Below are the code and all the weights of a small trained network. Each question names an input and a class and asks about switching units off, where a switched-off unit gives its printed mean instead of its output.

import numpy as np


def w(rows, s, z=0):
    codes = np.array(rows[::2]) - 128.0
    scale = np.full(codes.shape[1], s)
    scale[-1] = z or s
    return codes * scale


def f(y):
    return np.maximum(y, 0)


def log_softmax(a):
    a = a - a.max(-1, keepdims=True)
    return a - np.log(np.exp(a).sum(-1, keepdims=True))


def net(x, mask):
    res = np.array(x, float).reshape(1, 6) / 4 @ E
    y = f(res @ A[0][:, :-1].T + A[0][:, -1])
    res = res + np.where(mask, y, B[0][:, -1]) @ B[0][:, :-1]
    return log_softmax(res[-1] @ U[:, :-1].T + U[:, -1])


A, B = {}, {}
E = w([
[136,81,180,244],'x0',
[141,6,9,80],'x1',
[144,121,87,196],'x2',
[122,145,128,116],'x3',
[48,205,153,62],'x4',
[171,254,148,181],'x5',
],0.0089)
A[0] = w([
[205,117,102,79,253],'N1',
[155,129,117,253,74],'N2',
[118,81,102,94,107],'N3',
[120,201,151,236,75],'N4',
[111,112,110,46,200],'N5',
[117,91,172,124,82],'N6',
],0.014,0.0045)
B[0] = w([
[146,147,219,206,208],'N1',
[165,4,53,97,228],'N2',
[64,140,200,193,196],'N3',
[111,101,173,180,249],'N4',
[95,129,68,197,229],'N5',
[70,168,164,168,151],'N6',
],0.013,0.012)
U = w([
[118,80,31,91,2],'0',
[194,104,163,171,186],'1',
[49,255,195,49,68],'2',
],0.0099,0.0019)

Each question gives the input, the list of numbers given to net, and the class t.
The units are the neurons (one row each of A and B). Each row of codes is followed by its name. A weight is (code - 128) times the scale printed after its matrix; where a second scale follows, it is the last column's (A, B and U).
mask holds one flag per neuron, in row order. A switched-off neuron (its flag False) gives its mean, the last column of its row in B, instead of its output. The means were averaged over made-up inputs and are rounded, as every weight is.
A unit's drop is (log p(t) with every unit on - log p(t) with that unit switched off) / (log p(t) with every unit on - log p(t) with every unit switched off).
The circuit of an input: a set's keep is (log p(t) with only the set's units on - log p(t) with every unit switched off) / (log p(t) with every unit on - log p(t) with every unit switched off). Starting from all 6 units, units are removed one at a time, each time the one whose removal leaves the highest keep (on an exact tie, the one counted first), for as long as the keep stays at least 0.8.
units of the circuit, in order: the units of the circuit, biggest drop first
unit that matters most: the unit with the biggest drop
k most important neurons: the k neurons with the biggest drops, biggest first
drop of u: that unit's drop, to one decimal
input [-8,6,7,8,4,-8], class 1: unit that matters most : N1
input [-7,1,8,-5,-1,-5], class 1: 3 most important neurons : [N1; N2; N3]
input [-4,6,6,-4,5,-5], class 1: 2 most important neurons : [N3; N1]
input [3,-2,2,2,-4,0], class 0: units of the circuit, in order : [N2; N1]
input [3,8,-7,1,8,-8], class 2: 3 most important neurons : [N3; N2; N6]
input [8,5,7,7,-6,-8], class 0: 2 most important neurons : [N2; N4]
input [-8,5,-1,5,2,8], class 2: 3 most important neurons : [N2; N4; N1]
input [-5,2,-1,3,6,-5], class 2: 3 most important neurons : [N2; N3; N1]
input [2,6,-2,7,6,-2], class 2: 3 most important neurons : [N2; N3; N4]
input [-2,3,-7,-5,8,-7], class 2: 3 most important neurons : [N2; N3; N6]
input [-2,4,-1,-8,0,-8], class 1: 2 most important neurons : [N3; N1]
input [5,-1,3,3,-2,-2], class 0: 3 most important neurons : [N2; N1; N3]
input [-3,7,3,0,-8,-3], class 1: drop of N2 : 0.0
input [-7,1,1,-1,-3,-8], class 1: units of the circuit, in order : [N1]
input [0,-5,4,-2,4,-7], class 2: drop of N6 : 0.0
input [-6,8,3,4,5,5], class 2: drop of N2 : 1.0
